Below is a small trained network, with its code and all its weights. Each question gives an input and a target symbol and asks what happens when units are switched off, that is, made to give their printed mean instead of their output.

import numpy as np


def w(rows, s, z=0):
    codes = np.array(rows[::2]) - 128.0
    scale = np.full(codes.shape[1], s)
    scale[-1] = z or s
    return codes * scale


def norm(h):
    return h / np.sqrt((h * h).mean(-1, keepdims=True) + 1e-5)


def softmax(a):
    e = np.exp(a - a.max(-1, keepdims=True))
    return e / e.sum(-1, keepdims=True)


def log_softmax(a):
    a = a - a.max(-1, keepdims=True)
    return a - np.log(np.exp(a).sum(-1, keepdims=True))


def net(x, mask):
    ids = ['ΞΠΨβδεζθμφ'.index(c) for c in x.split()]
    T = len(ids)
    res = E[ids] + P[:T]
    u = 0
    for l in range(2):
        r = norm(res)
        for j in range(3):
            rows = slice(4 * j, 4 * j + 4)
            q, k, v = (r @ M[l][rows].T for M in (Q, K, V))
            z = softmax(np.where(np.tri(T) > 0, q @ k.T / 4**0.5, -1e9)) @ v
            o = O[l][rows]
            res = res + np.where(mask[u + j], z, o[:, -1]) @ o[:, :-1]
        u += 3
    return log_softmax(norm(res)[-1] @ U[:, :-1].T + U[:, -1])


Q, K, V, O = {}, {}, {}, {}
E = w([
[101,96,48],'Ξ',
[152,83,46],'Π',
[106,18,47],'Ψ',
[82,72,91],'β',
[175,41,27],'δ',
[102,121,127],'ε',
[89,58,117],'ζ',
[2,91,151],'θ',
[51,158,219],'μ',
[36,108,121],'φ',
],0.0011)
P = w([
[138,160,144],'0',
[81,81,77],'1',
[51,190,66],'2',
[202,3,180],'3',
[97,81,104],'4',
[50,189,99],'5',
[167,7,203],'6',
[105,80,116],'7',
[47,185,109],'8',
],0.004)
Q[0] = w([
[64,216,203],'L0H1',
[197,3,92],'L0H1',
[108,60,164],'L0H1',
[54,220,195],'L0H1',
[195,225,106],'L0H2',
[146,1,136],'L0H2',
[210,55,156],'L0H2',
[151,9,148],'L0H2',
[213,89,131],'L0H3',
[202,218,193],'L0H3',
[163,94,64],'L0H3',
[216,185,131],'L0H3',
],0.0066)
K[0] = w([
[159,208,144],'L0H1',
[85,55,95],'L0H1',
[107,130,89],'L0H1',
[158,246,158],'L0H1',
[152,128,148],'L0H2',
[75,100,117],'L0H2',
[114,106,135],'L0H2',
[84,101,110],'L0H2',
[110,169,113],'L0H3',
[166,162,158],'L0H3',
[99,138,115],'L0H3',
[138,156,153],'L0H3',
],0.014)
V[0] = w([
[82,3,113],'L0H1',
[73,91,240],'L0H1',
[64,198,49],'L0H1',
[118,161,230],'L0H1',
[73,108,93],'L0H2',
[185,87,119],'L0H2',
[35,168,113],'L0H2',
[136,185,101],'L0H2',
[139,101,134],'L0H3',
[117,113,80],'L0H3',
[26,195,145],'L0H3',
[171,106,86],'L0H3',
],0.0038)
O[0] = w([
[69,208,130,235],'L0H1',
[119,146,49,100],'L0H1',
[253,143,213,245],'L0H1',
[140,99,66,36],'L0H1',
[217,151,107,241],'L0H2',
[87,147,126,77],'L0H2',
[199,115,129,251],'L0H2',
[103,110,167,133],'L0H2',
[147,118,117,131],'L0H3',
[164,121,135,217],'L0H3',
[108,136,201,185],'L0H3',
[179,119,63,141],'L0H3',
],0.0038,0.0016)
Q[1] = w([
[168,137,35],'L1H1',
[190,219,159],'L1H1',
[60,60,130],'L1H1',
[85,52,140],'L1H1',
[78,150,80],'L1H2',
[103,224,162],'L1H2',
[190,167,69],'L1H2',
[124,254,77],'L1H2',
[130,88,62],'L1H3',
[163,206,225],'L1H3',
[83,73,204],'L1H3',
[183,149,65],'L1H3',
],0.007)
K[1] = w([
[177,133,105],'L1H1',
[175,62,246],'L1H1',
[38,208,13],'L1H1',
[52,160,61],'L1H1',
[77,110,103],'L1H2',
[39,204,145],'L1H2',
[145,152,95],'L1H2',
[74,254,41],'L1H2',
[56,225,60],'L1H3',
[242,92,201],'L1H3',
[97,80,191],'L1H3',
[154,155,71],'L1H3',
],0.0073)
V[1] = w([
[190,99,156],'L1H1',
[162,83,175],'L1H1',
[125,80,157],'L1H1',
[90,185,125],'L1H1',
[158,104,103],'L1H2',
[139,158,113],'L1H2',
[185,91,114],'L1H2',
[173,56,165],'L1H2',
[105,98,109],'L1H3',
[97,141,122],'L1H3',
[70,254,77],'L1H3',
[110,133,187],'L1H3',
],0.0058)
O[1] = w([
[86,192,145,129],'L1H1',
[87,175,177,150],'L1H1',
[109,151,182,163],'L1H1',
[134,28,81,102],'L1H1',
[100,146,172,135],'L1H2',
[111,163,100,100],'L1H2',
[65,117,209,153],'L1H2',
[92,77,227,204],'L1H2',
[158,138,204,147],'L1H3',
[112,106,183,115],'L1H3',
[1,161,203,7],'L1H3',
[148,118,63,141],'L1H3',
],0.003,0.0019)
U = w([
[238,120,252,248],'Ξ',
[185,12,146,214],'Π',
[223,232,56,145],'Ψ',
[55,140,225,6],'β',
[196,99,28,4],'δ',
[22,31,159,22],'ε',
[61,88,37,49],'ζ',
[59,216,135,129],'θ',
[72,120,51,25],'μ',
[74,197,171,64],'φ',
],0.011,0.0026)

Each question gives the input, a string of symbols that net reads in full, and the target symbol t.
The units are the heads (4 rows each of Q, K, V and O). Each row of codes is followed by its name. A weight is (code - 128) times the scale printed after its matrix; where a second scale follows, it is the last column's (O and U).
mask holds one flag per head, layer by layer. A switched-off head (its flag False) gives its mean, the last column of its rows in O, instead of its output. The means were averaged over made-up inputs and are rounded, as every weight is.
A unit's drop is (log p(t) with every unit on - log p(t) with that unit switched off) / (log p(t) with every unit on - log p(t) with every unit switched off).
The circuit of an input: a set's keep is (log p(t) with only the set's units on - log p(t) with every unit switched off) / (log p(t) with every unit on - log p(t) with every unit switched off). Starting from all 6 units, units are removed one at a time, each time the one whose removal leaves the highest keep (on an exact tie, the one counted first), for as long as the keep stays at least 0.8.
units of the circuit, in order: the units of the circuit, biggest drop first
which heads matter: for each layer, one digit per head in row order, 1 if its drop is at least 0.15 and else 0, layers parted by /
input β ε ζ, target β: units of the circuit, in order	L0H1, L1H3, L1H2
input Π θ Ξ Ψ Π Ψ Ψ δ Ξ, target Π: which heads matter	110 / 000
input ζ θ Π Ξ β θ ε μ ζ, target ζ: units of the circuit, in order	L0H1
input Ψ Ψ φ, target Ψ: which heads matter	100 / 011
input Π ε φ, target Π: which heads matter	110 / 000
input Ξ φ θ, target Ξ: which heads matter	100 / 000
input ζ φ θ μ β ε, target ζ: which heads matter	100 / 111
input ζ ε Ψ, target ζ: units of the circuit, in order	L0H1, L1H3, L1H1
input β ζ ε, target β: which heads matter	110 / 001
input ε Ψ δ Ξ ζ Ψ δ μ ζ, target ε: which heads matter	100 / 001
input Ψ ε ζ Ψ Ξ ε Π φ, target δ: which heads matter	100 / 110
input Ψ Ξ β φ ζ, target ζ: units of the circuit, in order	L0H1, L1H2
input ε Ξ δ, target ε: which heads matter	110 / 001
input Ψ Ψ Ψ β Ψ μ δ Ξ ζ, target Ψ: units of the circuit, in order	L1H3
input δ ε ε, target δ: which heads matter	110 / 110
input Ψ ε ζ, target Ψ: units of the circuit, in order	L0H1, L1H2
input ε β Ξ ζ ε ζ δ Ψ, target ε: units of the circuit, in order	L1H3, L1H1, L0H1
input ε θ Ψ ε β Π, target ε: units of the circuit, in order	L0H1, L1H3
input θ ε δ, target θ: which heads matter	101 / 101
input Ψ Ψ δ Ψ θ μ, target Ψ: units of the circuit, in order	L1H2
input ε β ζ β Ξ Ψ Ψ Ψ μ, target ε: which heads matter	110 / 101
input ζ Π ζ δ Ξ Ξ, target ζ: units of the circuit, in order	L0H1, L1H1, L1H3
input ε δ μ β Ψ, target ε: which heads matter	000 / 101
input ε μ Ψ ε μ φ, target ε: which heads matter	100 / 000
input Π ζ θ Ξ Π Ξ ε φ ζ, target Π: units of the circuit, in order	L0H1, L0H2, L1H1
input δ φ Ψ δ φ ζ Ψ θ Ξ, target δ: units of the circuit, in order	L0H1, L0H2, L1H1, L1H2
input Ξ μ Ψ, target Ξ: units of the circuit, in order	L0H1
